What can hang from each mark
J97: J602 J963
J963: J97 J454 J852
J174: J97 J602 J852
J852: J174 J454 J602
J602: J97 J174

Each row was made from one small tree. The marks that hang from a mark follow it in brackets, in the order of their numbers. Every link used is in the known rows. Write each row's tree.
In the rows, 128 means zero.
Known rows
J963(J97): [128 112 111 149  91 151 116 143 161 125  90 134 125 153 165 141 127 113
 142 159]
J174(J602): [132 164 103 151  90 151 105 133 130 105 106 139 112 127 147 129 137 131
 140 123]
J174(J97 J602 J852(J454)): [123 174  86 142  99 154 102 139 119  81 105 115  97 114 143 144 127 134
 158 135]
J174(J602(J97) J852(J454)): [152 141 155 126 110 123 112 161 114 100 142 110 124 126 124 154 150 116
 177 144]
J174(J97 J602): [113 189  72 191  91 159  94 120 120  91  80 146  94 119 140 115 121 142
 133 104]
J852(J454 J602(J97(J963) J174)): [128  66 153 124 169  92 129 140 100 160 177 112 169 123 132 179 120 129
 146 111]
J602(J97(J963(J852(J174 J454)))): [137 123 209 155 176 107 171  85 125 140 158 108 137 112 114 128 103 140
 110 133]
J174(J97(J963) J852(J454 J602)): [ 96 101  82 118 129 147  97 116 119 123 127 107 119 108 170 179 106 132
 119 118]
J602(J174): [139 106 101 116 138 115 113 158 128 132 146 133 142 136 106 134 135 117
 140 132]
J963(J97 J852): [136 111 134 146 108 129 132 108 156 133 101 129 134 146 148 126 122 135
 136 153]
J963(J454 J852(J602)): [141  98 138 123 119 100 146  95 132 169 132 126 148 114 126  98 121 142
 104 112]
J602(J97(J963(J852(J174)))): [127 121 185 163 163 118 153  91 126 138 158 133 128 118 106 109 111 128
  92 110]
J963(J97 J454 J852): [137 114 161 115 107 127 155 104 160 152 108 124 133 143 130  90 132 139
 120 143]
J174(J602(J97) J852): [142 140 130 134  95 131  96 166 114  97 137 133 115 134 117 132 160 103
 158 121]
J174(J97(J963) J602 J852): [ 88 169  72 120 102 179  80 121 119  85 115 130  84 119 147 140 137 138
 114  87]
J963(J97(J602(J174)) J852(J454)): [157 133 156 106 146 102 161 135 134 131 125 118 158 152 131 149 130 139
 176 181]
J852(J174): [138 133 107 173 113 143 139 137 149 117 120 144 109 128 125 114 112 103
 110 150]
J602(J97(J963(J454))): [120 112 188 100 150 126 122 119 127 157 139 123 138 121 111 104 144 133
  97  99]
J602(J97(J963) J174): [123  92 154 111 170 110 110 145 109 144 165 129 150 132 100 144 140 121
 127 101]
J97(J602(J174(J852)) J963(J454)): [120 126 131   4 154 132 123 161 123 136 172 122 131 137  95 119 171 118
 113 121]
J174(J97(J602 J963)): [ 96 181  98 139 141 164  90 105 122 104  81 144 113 118 149 131 120 145
 105 112]
J174(J97 J852(J602)): [112 103  41 155  93 135  86 143 121 113 111 138 112 119 146 146 116 108
 125 115]
J963(J97(J602) J454 J852): [144 153 163 105 112 127 157 111 154 142  93 134 135 147 130  87 143 138
 128 156]
J602(J97(J963(J454)) J174): [123  93 178  79 168 105 130 140 114 164 172 123 150 130  81 107 152 131
 110  93]

Write each row's tree
[ 93 123 109  96 158 136 123 119 118 145 139 130 121 118 100  99 128 149
  91  82]
J602(J174(J97(J963(J454))))
[146  67 127 139 128  91 164 126 134 159 145 112 164 145 154 166 109 135
 164 155]
J963(J97 J852(J454 J602(J174)))
[135  87 139 134  94 116 158 104 152 169 116 131 140 139 155 108 124 135
 118 129]
J963(J97 J454 J852(J602))
[122 131 104 195 112 113 171  84 130 149 122 147 109 105 112  69  91 137
  78 100]
J963(J454 J852(J174(J97) J602))
[145 162 135 171 105 138 170 119 156 115  98 151 115 151 141 107 118 113
 128 172]
J963(J97(J602) J852(J174))
[149  97 138 148 135  96 142  94 127 150 130 107 160 111 154 154 100 145
 139 146]
J963(J852(J454 J602))
[154  72 141 153 148  73 132 161 102 155 163 120 173 128 118 168 122 113
 169 135]
J852(J454 J602(J97 J174))
[ 95 111  97  51 148 140 111 143 119 134 162 120 113 123  91 108 144 130
  98  87]
J602(J174(J97(J963(J454)) J852))
[140 132 105 120 116 130 127 174 139 119 108 146 138 166 135 142 147 109
 163 165]
J963(J97(J602(J174)))
[121 171  72 125 113 148  85 151 123  85  90 141 107 126 125 129 136 110
 138 141]
J174(J97(J602) J852)
[152 101 150 208 123  99 159 141 123 140 140 131 138 118 135 145  99  99
 138 151]
J852(J174 J454 J602(J97))
[ 88 101  80  94 114 150 103 118 125 140 132 125 108 111 143 123 126 128
  83  82]
J174(J97(J963(J454)) J852(J602))
[142 150 115 103  98 145 111 152 130  95 132 105 114 125 145 157 142 121
 166 155]
J174(J602 J852(J454))
[117 158 156  67 142 151 123 115 135 137 111 130 130 123 132 108 148 141
  95 123]
J97(J602 J963(J454))
[119 126 103  39 155 138 100 166 118 115 164 126 133 140 113 156 159 109
 131 130]
J97(J602(J174(J852)) J963)
[130  92 178 110 186  90 127 111 104 153 180 123 161 127  90 130 134 143
 122  94]
J602(J97(J963(J852)) J174)
[136 153 141 109  96 148 141 145 157 130  79 142 125 152 145 103 151 118
 135 162]
J963(J97(J602) J454)
[133 199 122 214 117 134 165  82 124  96 108 129  93 104 126 103  92 155
 128 130]
J963(J852(J174(J97 J602) J454))
[118 152 156 148 124 147 101 122 112 116 129 134 120 125 139 136 145 139
 127  90]
J174(J602(J97(J963)))
[135 151 207 135 154 117 136  82 106 126 144 105 140 112 135 142 128 168
 140 108]
J174(J602(J97(J963(J852(J454)))))
[157  80 154  92 156  88 121 187 110 127 181 104 155 134  85 161 145  99
 178 156]
J602(J97 J174(J852(J454)))
[ 97 167 111  66 133 162 103 125 125 112 110 130 102 119 120 104 148 131
  94 110]
J174(J97(J602 J963(J454)) J852)
[136 123 130 180 105 137 168 113 163 127 114 139 113 146 140 109 107 117
 119 159]
J963(J97 J852(J174))
[117 102  45 177 120 113 107 144 105 134 124 148 133 124 127 139 108 121
 130 100]
J852(J602(J174(J97)))
[141 135 132  91 115 127 148 170 144 141 112 143 137 161 115 104 158 115
 146 153]
J963(J97(J602(J174)) J454)
[134 170 174 123 169 131 171  84 134 123 134 117 129 114 137 133 105 147
 107 158]
J97(J602 J963(J852(J174 J454)))
[125 159 101 203 127 142 146 120 137 106  97 131 103 110 132 118  85 125
 121 154]
J852(J174(J97) J454)
